mimat: [ 68  -4  23 -25]
guma: [-28  -3  -9   7]
rupa: [-1  4  3  2]
Deva: [-62   8 -11  13]
zubo: [-71  14  -7  12]
Komu: [-14  12  11  -6]
murog: [ 16 -10   3  -9]
Porer: [ 5  0  1 -1]
Feked: [ 89 -16  -2  -2]
biv: [-5 -8  0 -6]
step -1: [-7]  [-8]
common Porer rupa:   [-1]
step -1: [-5 -8  0]  [-6 -9 -1]

Sovo: [ 8 12  3  8]
nisi: [ 2 36  3 36]
nuga: [28 35  1 65]
vorut: [36 33 -3 51]
mato: [-39 -59  -4 -64]
Zevo: [-33 -55  -5 -61]
leso: [ 24 -59  -4   3]
kunib: [-36 -60  -5 -67]
fut: [ 4 -1  2 -7]
common nisi vorut:   [36]
common nisi leso:   [3]
which: [-36 -60  -5 -67]  kunib

mulo: [-11  64  36 -12  28 -31  37  65 -12]
Movim: [-31  -4 -25  14 -24  -2  12 -12  10]
mavi: [-11  -3  36 -12  63 -31  37  65 -12]
Seg: [ 27 -12  -2  -1 -33  -2 -24 -83  -6]
luba: [-11  -3  36 -12  28  13  37  65 -12]
gula: [-41 -52  65  10 -47 -25   0 -45 -19]
kuv: [-21  13 -34  -2 -16   2   3  15  22]
step -1: [-4]  [-5]
step +1: [2 3]  [3 4]
step -1: [63]  [62]
common luba gula:   [65]

kofiv: [  7  13  -3 -23  -7  25 -17  -4  -9  13   4  28 -13 -43 -30   3  27 -19
  49   4 -23 -19  -5  14 -12  27 -20   6   4 -15  19   3 -12 -31   5  10
  18 -25  -2   9 -10  -7  44 -20  -7  -8  12   4 -33  -8  -6   8  -3 -16
  -2 -13 -35   4 -30 -27   2  24]
lin: [-18  16 -37 -33  -4  20 -26  -1 -10  15  -3  42 -34 -52 -17  13  47  -4
  79   8 -16 -15 -19  12 -37  84 -33  31  19 -29  16  -7  -9 -49 -51 -12
  35 -33 -31 -15  -6 -17  48 -32  16   5  55  20 -55 -18 -40  27  -3 -19
  29 -27 -54 -16 -26 -69  -3   2]
nas: [ -3 -18 -36  16  17  25  13  -5  -3  -5  43 -32 -46  23  27  17  12 -13
 -23  -5   2  -8  22  20 -17   4  19  33  14   2  -9 -12  50  39 -22   0
 -31  12   9 -25  -4  23  13  13  34 -45  31 -14  27  28  21 -35  10  29
  21   9   4   2 -13  16  58  27]
lor: [ -8 -11   7   8  -7   0  15 -16  -5  -1 -13 -23  21  14  27  -4  -1  -5
 -25  12 -13  27  -8 -13  26 -16  22  -6   2  31 -13   0   5  34  10  -4
 -14   4   6 -14   0  13 -15  11  18  13   0  -5   9   0  21 -14 -13  12
  -8  -3  31  -9  20   8 -12  -6]
ropez: [-18  16 -37 -33  -4  20 -26  -1 -10  15  -3  42 -34 -52 -17  13  47  -4
  79   8 -16 -15 -19  12 -37  84 -33  31  19 -29  16  -7  -9  36   6  -8
 -17   7   5 -17  -2  16 -11  13  20  16   3  -8  12   3  23 -18 -17  15
  -5  -5  32 -12  18  10  -9  -3]
Zama: [  7  10  28  -1   5 -27  -7  -1   6   2 -18  15   2   4   2 -12 -31  34
  -1 -16  16 -39  13   4   0 -18 -14 -28 -14  -6  25   0 -40 -24  -4  30
   7   4 -18   5  -1 -19 -14  -8  -8  24 -31  10 -17  10 -26  -4   1 -15
 -11 -19 -10  -9   7  -8  -8  -4]
Gosul: [ -8 -39 -10  17  14  22  23 -10 -26 -11   2 -20 -28  31  33  10  10   0
 -40   9 -17  12  18   7 -14 -10  33  16 -23  28   1 -25  58  54 -13 -11
 -26  17   1 -31 -20  26   2  14  37   9   7 -14  31  28  30 -19 -30  29
  11  -4  44 -28   7  12  14  15]
beti: [  9  -2  -5  -4  -5  28  -1   1  -3   7  30 -10  -7 -20 -21   5  19 -43
   8   5 -22  -5   1  11  10  -5   7   1  15  -3  -3   6   4   3  29  11
  -6 -14  20  13  -4  13  34   4  -5 -32  -1 -11  -9   4  29 -27   2  -3
  -8   0 -18  21 -25  15  28  30]
pil: [  8  14  27  -7   2 -20  -6 -13   0   7 -19  18   1   2   7 -11 -25  34
   4 -17   9 -45  12  10  -1 -17 -17 -26 -14  -5  32   2 -41 -23  -1  39
   5   4 -18   5  -2 -17  -2 -11   0  21 -27   6 -19   8 -22  49   2 -11
 -13 -20 -14  -9   3 -13  -5   6]
seluk: [-18  16 -37 -33  -4  20 -26  -1 -10  15  -3  42 -34 -52 -17  13  47  -4
  79   8 -16 -15 -19  12 -37  84 -14  31  19 -29  16  -7  -9 -49 -51  22
  35 -33 -31 -15  -2 -17  12 -32  16   5  55  20 -55 -18 -40  27  -3 -19
  29 -27 -10 -16 -26 -69  -3   2]
basu: [ -9 -18  15  27  23 -58 -32  66  22 -19 -10   6  -3  15 -36  -7 -36  27
 -20  -9  48 -10  10 -20 -11   6   1 -36  -8 -31  -6 -23 -16 -48 -29 -24
  33   2 -26   8  -5 -27 -53 -15 -35  44 -55  22 -23  -2 -50  65  -6 -38
  13 -24  -8  -9  27  11 -22 -64]
pofe: [  7  13  -3 -23  -7  25 -17  -4  -9  13   4  28 -13 -43 -30   3  84 -19
  49   4 -23 -19  -5  14 -12  27 -20   6   4 -15  19   3 -12 -31   5  10
  18 -25  -2   9 -10  -7  44 -20  -7  -8  12   4 -33  -8  -6   8  -3 -16
  -2 -13 -35  -2   9  10   9   8]
step -1: [-43]  [-44]
which: [ -9 -18  15  27  23 -58 -32  66  22 -19 -10   6  -3  15 -36  -7 -36  27
 -20  -9  48 -10  10 -20 -11   6   1 -36  -8 -31  -6 -23 -16 -48 -29 -24
  33   2 -26   8  -5 -27 -53 -15 -35  44 -55  22 -23  -2 -50  65  -6 -38
  13 -24  -8  -9  27  11 -22 -64]  basu
which: [ -8 -39 -10  17  14  22  23 -10 -26 -11   2 -20 -28  31  33  10  10   0
 -40   9 -17  12  18   7 -14 -10  33  16 -23  28   1 -25  58  54 -13 -11
 -26  17   1 -31 -20  26   2  14  37   9   7 -14  31  28  30 -19 -30  29
  11  -4  44 -28   7  12  14  15]  Gosul
which: [  9  -2  -5  -4  -5  28  -1   1  -3   7  30 -10  -7 -20 -21   5  19 -43
   8   5 -22  -5   1  11  10  -5   7   1  15  -3  -3   6   4   3  29  11
  -6 -14  20  13  -4  13  34   4  -5 -32  -1 -11  -9   4  29 -27   2  -3
  -8   0 -18  21 -25  15  28  30]  beti
step +1: [ 25 -17  -4  -9]  [ 26 -16  -3  -8]
which: [  7  10  28  -1   5 -27  -7  -1   6   2 -18  15   2   4   2 -12 -31  34
  -1 -16  16 -39  13   4   0 -18 -14 -28 -14  -6  25   0 -40 -24  -4  30
   7   4 -18   5  -1 -19 -14  -8  -8  24 -31  10 -17  10 -26  -4   1 -15
 -11 -19 -10  -9   7  -8  -8  -4]  Zama

Vopi: [-17 -63  -3 -40 -15  -3  -7  47  -7]
Geri: [  6 -60  -7 -59 -14  23 -11 -58  -8]
neb: [-22 -81  -4 -26  -7 -11  11  -1  23]
vobag: [ -6 -70  -8   5 -25  17  25   2  -6]
buzel: [  1 -93 -28 -59 -50  22  40 -15   7]
Rik: [  6 -60 -37 -70 -31   5  42 -29  14]
tebo: [ 15 -83 -35 -64 -34  28  67 -37   6]
tifa: [  7 -10 -83 -49 -40  97  46  31  -9]
common buzel Geri:   [-59]
common neb Vopi:   [-7]
common Vopi buzel:   [-15]
common tifa Vopi:   [-40]

